Here is a tiny trained network, its code and every weight. The questions are about switching its units off for an input and a class, where a switched-off unit gives its printed mean instead of its output.

import numpy as np


def w(rows, s, z=0):
    codes = np.array(rows[::2]) - 128.0
    scale = np.full(codes.shape[1], s)
    scale[-1] = z or s
    return codes * scale


def norm(h):
    return h / np.sqrt((h * h).mean(-1, keepdims=True) + 1e-5)


def f(y):
    return y / 2 * (1 + np.tanh(0.7978845608 * (y + 0.044715 * y**3)))


def log_softmax(a):
    a = a - a.max(-1, keepdims=True)
    return a - np.log(np.exp(a).sum(-1, keepdims=True))


def net(x, mask):
    res = np.array(x, float).reshape(1, 4) / 4 @ E
    u = 0
    for l in range(2):
        y = f(norm(res) @ A[l][:, :-1].T + A[l][:, -1])
        res = res + np.where(mask[u : u + 6], y, B[l][:, -1]) @ B[l][:, :-1]
        u += 6
    return log_softmax(norm(res)[-1] @ U[:, :-1].T + U[:, -1])


A, B = {}, {}
E = w([
[82,148,166,72,98,199,68,119],'x0',
[182,112,110,40,36,116,205,224],'x1',
[181,2,208,196,136,194,142,122],'x2',
[247,122,134,39,178,95,109,58],'x3',
],0.0041)
A[0] = w([
[103,254,93,161,126,91,88,86,210],'0.n1',
[164,140,147,86,82,137,139,92,41],'0.n2',
[77,173,193,62,122,186,122,129,255],'0.n3',
[126,87,78,159,172,59,150,161,12],'0.n4',
[69,177,158,190,58,147,178,180,205],'0.n5',
[167,150,112,107,74,139,140,196,26],'0.n6',
],0.0081,0.00094)
B[0] = w([
[118,114,180,90,128,87,190,128,255],'0.n1',
[68,206,86,211,121,96,36,60,153],'0.n2',
[172,57,1,120,186,87,186,129,191],'0.n3',
[67,114,35,10,200,239,27,84,170],'0.n4',
[234,145,114,90,159,81,50,89,239],'0.n5',
[92,67,207,201,213,79,212,15,183],'0.n6',
],0.0057,0.0055)
A[1] = w([
[171,7,132,119,94,254,116,125,143],'1.n1',
[150,92,205,202,173,27,73,118,251],'1.n2',
[154,100,220,144,165,211,137,144,190],'1.n3',
[131,40,65,80,165,102,164,83,249],'1.n4',
[216,232,186,99,126,109,95,91,168],'1.n5',
[193,136,106,117,139,118,69,140,121],'1.n6',
],0.0067,0.0012)
B[1] = w([
[69,164,41,38,154,99,99,136,187],'1.n1',
[184,103,156,128,59,79,177,96,205],'1.n2',
[87,204,156,103,121,78,221,149,159],'1.n3',
[107,123,160,157,143,200,97,119,254],'1.n4',
[108,114,132,168,42,127,124,219,170],'1.n5',
[59,129,16,254,43,133,68,188,158],'1.n6',
],0.0073,0.0087)
U = w([
[87,144,125,13,127,84,181,130,201],'0',
[106,52,45,113,232,248,33,76,145],'1',
[162,82,244,117,121,127,177,48,179],'2',
[158,103,94,177,2,94,36,160,122],'3',
[107,84,165,155,126,183,105,154,57],'4',
[171,181,220,145,132,254,129,255,4],'5',
],0.0073,0.0029)

Each question gives the input, the list of numbers given to net, and the class t.
The units are the neurons (one row each of A and B). Each row of codes is followed by its name. A weight is (code - 128) times the scale printed after its matrix; where a second scale follows, it is the last column's (A, B and U).
mask holds one flag per neuron, layer by layer. A switched-off neuron (its flag False) gives its mean, the last column of its row in B, instead of its output. The means were averaged over made-up inputs and are rounded, as every weight is.
A unit's drop is (log p(t) with every unit on - log p(t) with that unit switched off) / (log p(t) with every unit on - log p(t) with every unit switched off).
The circuit of an input: a set's keep is (log p(t) with only the set's units on - log p(t) with every unit switched off) / (log p(t) with every unit on - log p(t) with every unit switched off). Starting from all 12 units, units are removed one at a time, each time the one whose removal leaves the highest keep (on an exact tie, the one counted first), for as long as the keep stays at least 0.8.
units of the circuit, in order: the units of the circuit, biggest drop first
unit that matters most: the unit with the biggest drop
k most important neurons: the k neurons with the biggest drops, biggest first
k most important neurons of layer l: the k neurons of layer l with the biggest drops, biggest first
input [-3,-3,5,6], class 3: units of the circuit, in order -> (0.n6, 1.n6, 1.n5)
input [3,-2,8,-7], class 0: units of the circuit, in order -> (1.n1, 1.n3)
input [0,7,8,3], class 0: units of the circuit, in order -> (1.n1)
input [-3,-7,8,-8], class 0: units of the circuit, in order -> (1.n3, 1.n4, 1.n1, 0.n2)
input [6,7,-3,5], class 2: units of the circuit, in order -> (0.n6, 1.n1)
input [7,3,-1,8], class 3: units of the circuit, in order -> (0.n2, 1.n5)
input [-8,7,5,6], class 1: 3 most important neurons of layer 0 -> (0.n4, 0.n1, 0.n5)
input [-8,-3,-4,8], class 1: 3 most important neurons -> (0.n4, 0.n5, 1.n2)
input [3,5,-1,5], class 2: 4 most important neurons of layer 0 -> (0.n6, 0.n5, 0.n4, 0.n3)
input [5,1,-4,6], class 3: 2 most important neurons of layer 0 -> (0.n2, 0.n4)
input [5,-5,6,3], class 0: units of the circuit, in order -> (1.n1, 1.n3, 0.n5)
input [8,2,-4,-6], class 1: units of the circuit, in order -> (0.n3, 1.n2, 1.n4)
input [6,3,-2,-5], class 1: units of the circuit, in order -> (0.n3, 1.n4)
input [1,-6,3,-1], class 2: 4 most important neurons -> (0.n4, 1.n2, 1.n6, 1.n5)
input [-5,-8,-4,8], class 2: 2 most important neurons of layer 1 -> (1.n1, 1.n2)
input [5,-7,-5,-6], class 2: units of the circuit, in order -> (0.n1, 1.n1)
input [-8,-1,0,-2], class 1: units of the circuit, in order -> (0.n4)
input [-7,7,-3,-3], class 1: 2 most important neurons of layer 0 -> (0.n4, 0.n1)
input [3,-8,-3,-8], class 2: 2 most important neurons of layer 0 -> (0.n1, 0.n4)
input [8,3,-5,-8], class 1: 3 most important neurons -> (0.n3, 1.n2, 0.n5)
input [3,-2,4,5], class 3: 4 most important neurons -> (0.n6, 0.n4, 0.n1, 0.n2)
input [-8,-4,2,6], class 1: 2 most important neurons -> (0.n4, 0.n5)
input [1,0,-4,-5], class 3: unit that matters most -> 0.n5
input [5,1,5,-7], class 3: 3 most important neurons -> (0.n5, 0.n4, 1.n6)
input [-1,8,0,7], class 2: 4 most important neurons -> (0.n6, 0.n5, 1.n6, 1.n1)
input [-4,-6,7,-4], class 0: 2 most important neurons of layer 0 -> (0.n6, 0.n2)
